Below is a small trained network, with its code and all its weights. Each question gives an input and a target symbol and asks what happens when units are switched off, that is, made to give their printed mean instead of their output.

import numpy as np


def w(rows, s, z=0):
    codes = np.array(rows[::2]) - 128.0
    scale = np.full(codes.shape[1], s)
    scale[-1] = z or s
    return codes * scale


def norm(h):
    return h / np.sqrt((h * h).mean(-1, keepdims=True) + 1e-5)


def f(y):
    return np.maximum(y, 0)


def softmax(a):
    e = np.exp(a - a.max(-1, keepdims=True))
    return e / e.sum(-1, keepdims=True)


def log_softmax(a):
    a = a - a.max(-1, keepdims=True)
    return a - np.log(np.exp(a).sum(-1, keepdims=True))


def net(x, mask):
    ids = ['ΔΘΛΣβγεζηξψ'.index(c) for c in x.split()]
    T = len(ids)
    res = E[ids] + P[:T]
    r = norm(res)
    for j in range(3):
        rows = slice(2 * j, 2 * j + 2)
        q, k, v = (r @ M[0][rows].T for M in (Q, K, V))
        z = softmax(np.where(np.tri(T) > 0, q @ k.T / 2**0.5, -1e9)) @ v
        o = O[0][rows]
        res = res + np.where(mask[j], z, o[:, -1]) @ o[:, :-1]
    y = f(norm(res) @ A[0][:, :-1].T + A[0][:, -1])
    res = res + np.where(mask[3:19], y, B[0][:, -1]) @ B[0][:, :-1]
    return log_softmax(norm(res)[-1] @ U[:, :-1].T + U[:, -1])


Q, K, V, O, A, B = {}, {}, {}, {}, {}, {}
E = w([
[35,75,144,83],'Δ',
[94,58,155,128],'Θ',
[115,142,111,101],'Λ',
[140,157,115,143],'Σ',
[123,134,180,214],'β',
[118,101,138,150],'γ',
[157,150,170,196],'ε',
[61,88,112,218],'ζ',
[123,100,136,149],'η',
[121,171,156,108],'ξ',
[145,134,250,186],'ψ',
],0.012)
P = w([
[225,58,53,128],'0',
[64,228,190,231],'1',
[61,224,196,226],'2',
[50,206,198,236],'3',
[55,224,192,233],'4',
[39,234,205,251],'5',
],0.0022)
Q[0] = w([
[6,197,196,183],'head 0',
[126,102,109,115],'head 0',
[136,174,80,173],'head 1',
[75,146,65,85],'head 1',
[78,150,155,183],'head 2',
[174,138,49,109],'head 2',
],0.024)
K[0] = w([
[252,64,85,89],'head 0',
[127,149,89,140],'head 0',
[114,206,74,188],'head 1',
[89,178,56,61],'head 1',
[185,96,58,117],'head 2',
[84,187,109,101],'head 2',
],0.02)
V[0] = w([
[200,188,130,130],'head 0',
[125,80,18,197],'head 0',
[113,97,124,52],'head 1',
[72,222,71,82],'head 1',
[36,123,2,178],'head 2',
[223,65,90,76],'head 2',
],0.0082)
O[0] = w([
[158,51,137,177,125],'head 0',
[139,157,2,145,239],'head 0',
[151,108,220,159,1],'head 1',
[216,35,145,99,121],'head 1',
[180,37,149,85,168],'head 2',
[30,85,156,112,180],'head 2',
],0.0063,0.0043)
A[0] = w([
[145,93,147,114,71],'neuron 0',
[142,83,133,85,47],'neuron 1',
[112,162,109,135,106],'neuron 2',
[182,137,141,173,154],'neuron 3',
[130,199,158,54,185],'neuron 4',
[170,92,148,77,42],'neuron 5',
[81,158,99,93,143],'neuron 6',
[170,105,204,134,47],'neuron 7',
[202,200,152,95,123],'neuron 8',
[158,167,89,136,114],'neuron 9',
[182,121,86,115,197],'neuron 10',
[147,223,105,92,106],'neuron 11',
[79,118,127,126,83],'neuron 12',
[95,97,195,69,4],'neuron 13',
[129,123,103,2,69],'neuron 14',
[112,125,32,73,103],'neuron 15',
],0.0088,0.0031)
B[0] = w([
[82,142,128,161,149],'neuron 0',
[70,137,183,176,161],'neuron 1',
[108,131,96,80,198],'neuron 2',
[162,107,100,168,180],'neuron 3',
[154,98,224,119,189],'neuron 4',
[82,203,175,194,163],'neuron 5',
[138,121,156,77,229],'neuron 6',
[103,50,114,55,153],'neuron 7',
[230,156,169,165,173],'neuron 8',
[174,153,114,182,198],'neuron 9',
[113,141,157,213,223],'neuron 10',
[140,183,53,45,216],'neuron 11',
[89,165,161,95,178],'neuron 12',
[203,237,46,112,165],'neuron 13',
[153,57,169,12,193],'neuron 14',
[153,6,115,96,253],'neuron 15',
],0.013,0.0036)
U = w([
[208,154,183,29,129],'Δ',
[90,137,181,17,118],'Θ',
[24,83,199,97,104],'Λ',
[57,32,62,226,51],'Σ',
[179,206,60,158,255],'β',
[94,108,54,46,57],'γ',
[89,204,65,189,205],'ε',
[251,54,64,124,247],'ζ',
[85,106,56,48,52],'η',
[161,60,254,157,25],'ξ',
[127,219,229,187,176],'ψ',
],0.008,0.0009)

Each question gives the input, a string of symbols that net reads in full, and the target symbol t.
The units are the heads (2 rows each of Q, K, V and O) and the neurons (one row each of A and B). Each row of codes is followed by its name. A weight is (code - 128) times the scale printed after its matrix; where a second scale follows, it is the last column's (O, A, B and U).
mask holds one flag per unit, heads first, then neurons. A switched-off unit (its flag False) gives its mean, the last column of its rows in O or B, instead of its output. The means were averaged over made-up inputs and are rounded, as every weight is.
A unit's drop is (log p(t) with every unit on - log p(t) with that unit switched off) / (log p(t) with every unit on - log p(t) with every unit switched off).
The circuit of an input: a set's keep is (log p(t) with only the set's units on - log p(t) with every unit switched off) / (log p(t) with every unit on - log p(t) with every unit switched off). Starting from the 12 units with the biggest drops (on a tie, the unit counted first), units are removed one at a time, each time the one whose removal leaves the highest keep (on an exact tie, the one counted first), for as long as the keep stays at least 0.8.
circuit, biggest first: the units of the circuit, biggest drop first
top k neurons: the k neurons with the biggest drops, biggest first
which heads matter: for each layer, one digit per head in row order, 1 if its drop is at least 0.15 and else 0, layers parted by /
drop of u: that unit's drop, to one decimal
input ψ Θ Λ, target ξ: which heads matter -> 110
input ξ ψ η, target ξ: which heads matter -> 101
input ξ Δ η β Σ, target ξ: circuit, biggest first -> head 0
input Δ η β γ, target Δ: which heads matter -> 101
input Σ Λ η, target Σ: which heads matter -> 100
input Σ β β, target Σ: top 2 neurons -> neuron 11; neuron 13
input ζ η β β Σ Σ, target ζ: which heads matter -> 101
input Σ Σ Σ ε, target Σ: which heads matter -> 101
input Σ Σ Δ γ Θ, target Σ: which heads matter -> 100
input β β β, target β: which heads matter -> 001
input Λ Θ Σ ξ ψ γ, target Λ: which heads matter -> 001
input β Δ Δ Σ β, target ε: which heads matter -> 010
input Λ ψ β Λ β Λ, target Λ: drop of neuron 1 -> 0.2
input Σ Δ ξ Σ Σ, target Σ: drop of neuron 10 -> 0.1
input ε γ Σ Σ Σ η, target ε: drop of neuron 5 -> 0.0
input Σ η ξ Σ γ, target Σ: drop of neuron 11 -> 0.4
